[[-19.1 -23.2   8.8  -3.7 -17.7 -21.0  -6.9   7.9   5.7  -4.9   4.0  -7.5]
 [-14.5 -22.6  -8.0  13.3 -20.0 -22.5   8.5  -8.1 -12.3   8.0 -11.3  11.3]
 [ 22.9  25.6  47.1  39.1  53.1  39.2 -55.8  47.7 -12.7  51.0 -46.4 -62.5]
 [  2.7   5.9  47.5  10.6  27.5  17.0 -51.3  47.3   9.2  23.8 -17.3 -53.7]]
->
[[  2.7   5.9  47.5  10.6  27.5  17.0 -51.3  47.3   9.2  23.8 -17.3 -53.7]
 [-19.1 -23.2   8.8  -3.7 -17.7 -21.0  -6.9   7.9   5.7  -4.9   4.0  -7.5]
 [-14.5 -22.6  -8.0  13.3 -20.0 -22.5   8.5  -8.1 -12.3   8.0 -11.3  11.3]
 [ 22.9  25.6  47.1  39.1  53.1  39.2 -55.8  47.7 -12.7  51.0 -46.4 -62.5]]

[[-17.1 -10.0  54.1]
 [ 64.2  42.9 -36.8]
 [ 64.0  61.4 -17.4]
 [ 62.0  65.7 -18.8]
 [ 16.7   8.9 -54.4]
 [-17.0  -9.6  54.2]
 [-51.9 -29.9  49.0]
 [ 55.5  36.3 -25.8]]
->
[[ 55.5  36.3 -25.8]
 [-17.1 -10.0  54.1]
 [ 64.2  42.9 -36.8]
 [ 64.0  61.4 -17.4]
 [ 62.0  65.7 -18.8]
 [ 16.7   8.9 -54.4]
 [-17.0  -9.6  54.2]
 [-51.9 -29.9  49.0]]

[[-65.9 -33.4]
 [  5.5   7.8]
 [ 70.7 -54.4]]
->
[[ 70.7 -54.4]
 [-65.9 -33.4]
 [  5.5   7.8]]

[[  1.4 -32.1 -41.0  19.2  57.3 -28.0]
 [-26.6 -18.2 -43.2  -5.1  23.3  12.5]
 [ 10.5 -36.1  23.5 -24.6  50.2  65.8]
 [ 46.8 -32.9 -22.3   6.9  81.1  23.1]
 [ 15.3 -34.4 -28.7   0.4  56.6  11.6]
 [-69.0 -57.6 -29.5  -4.5  44.9  62.0]
 [  7.8 -34.8 -17.3 -38.1  49.9  53.0]
 [-44.4 -32.4 -30.0  -3.0  -3.6  24.8]
 [ -9.6 -31.2 -42.3  -7.0  43.8   9.8]]
->
[[ -9.6 -31.2 -42.3  -7.0  43.8   9.8]
 [  1.4 -32.1 -41.0  19.2  57.3 -28.0]
 [-26.6 -18.2 -43.2  -5.1  23.3  12.5]
 [ 10.5 -36.1  23.5 -24.6  50.2  65.8]
 [ 46.8 -32.9 -22.3   6.9  81.1  23.1]
 [ 15.3 -34.4 -28.7   0.4  56.6  11.6]
 [-69.0 -57.6 -29.5  -4.5  44.9  62.0]
 [  7.8 -34.8 -17.3 -38.1  49.9  53.0]
 [-44.4 -32.4 -30.0  -3.0  -3.6  24.8]]

[[  0.4   0.5   3.3   2.6  13.2   9.4]
 [ -0.6  -1.6  -7.8 -51.2  15.0 -20.8]
 [ -1.0  -2.9  -8.2 -85.6  18.8 -35.5]
 [  0.9   3.9  -0.7  14.4   0.3   3.9]
 [ -0.5  -0.7   0.7  11.5   3.8  -0.8]
 [ -2.6   4.8   1.2 -12.7  -1.5  -9.1]
 [  1.6  -6.7  -2.1 -18.9  12.8  -6.3]
 [  2.2   0.7  -4.7  -0.8   0.6   1.2]]
->
[[  2.2   0.7  -4.7  -0.8   0.6   1.2]
 [  0.4   0.5   3.3   2.6  13.2   9.4]
 [ -0.6  -1.6  -7.8 -51.2  15.0 -20.8]
 [ -1.0  -2.9  -8.2 -85.6  18.8 -35.5]
 [  0.9   3.9  -0.7  14.4   0.3   3.9]
 [ -0.5  -0.7   0.7  11.5   3.8  -0.8]
 [ -2.6   4.8   1.2 -12.7  -1.5  -9.1]
 [  1.6  -6.7  -2.1 -18.9  12.8  -6.3]]

[[ 59.5 -40.5  -8.3  24.8 -25.0]
 [-29.2  24.6 -11.7 -22.1  76.5]
 [-22.1  36.2 -53.1 -35.7 -31.0]
 [ 53.7 -12.0  66.7  54.1 -37.4]]
->
[[ 53.7 -12.0  66.7  54.1 -37.4]
 [ 59.5 -40.5  -8.3  24.8 -25.0]
 [-29.2  24.6 -11.7 -22.1  76.5]
 [-22.1  36.2 -53.1 -35.7 -31.0]]

[[ 34.5  34.2  25.7 -42.4]
 [ 13.7  15.7  -7.2 -52.9]
 [  7.3 -23.7 -18.8  79.5]
 [ 16.7  -5.4  -7.4 -31.9]
 [-19.1  -0.1  14.4   1.1]
 [ 42.0   1.2   2.8 -27.0]
 [ -0.3 -39.0   0.9  -0.5]
 [ -0.4 -61.4 -29.7 -16.5]
 [-12.8 -15.0  -8.1 -48.9]
 [ 12.3   3.8 -20.8  -3.9]
 [  0.1 -20.1  -3.5 -55.2]]
->
[[  0.1 -20.1  -3.5 -55.2]
 [ 34.5  34.2  25.7 -42.4]
 [ 13.7  15.7  -7.2 -52.9]
 [  7.3 -23.7 -18.8  79.5]
 [ 16.7  -5.4  -7.4 -31.9]
 [-19.1  -0.1  14.4   1.1]
 [ 42.0   1.2   2.8 -27.0]
 [ -0.3 -39.0   0.9  -0.5]
 [ -0.4 -61.4 -29.7 -16.5]
 [-12.8 -15.0  -8.1 -48.9]
 [ 12.3   3.8 -20.8  -3.9]]

[[-84.0  72.2]
 [ 70.3 -57.4]
 [-82.8  84.0]
 [ -3.8  71.1]
 [ 75.6 -42.8]
 [-82.8  82.9]
 [ 72.4 -41.3]
 [-20.5  83.7]
 [ 70.3 -58.2]
 [ 74.1 -61.7]]
->
[[ 74.1 -61.7]
 [-84.0  72.2]
 [ 70.3 -57.4]
 [-82.8  84.0]
 [ -3.8  71.1]
 [ 75.6 -42.8]
 [-82.8  82.9]
 [ 72.4 -41.3]
 [-20.5  83.7]
 [ 70.3 -58.2]]
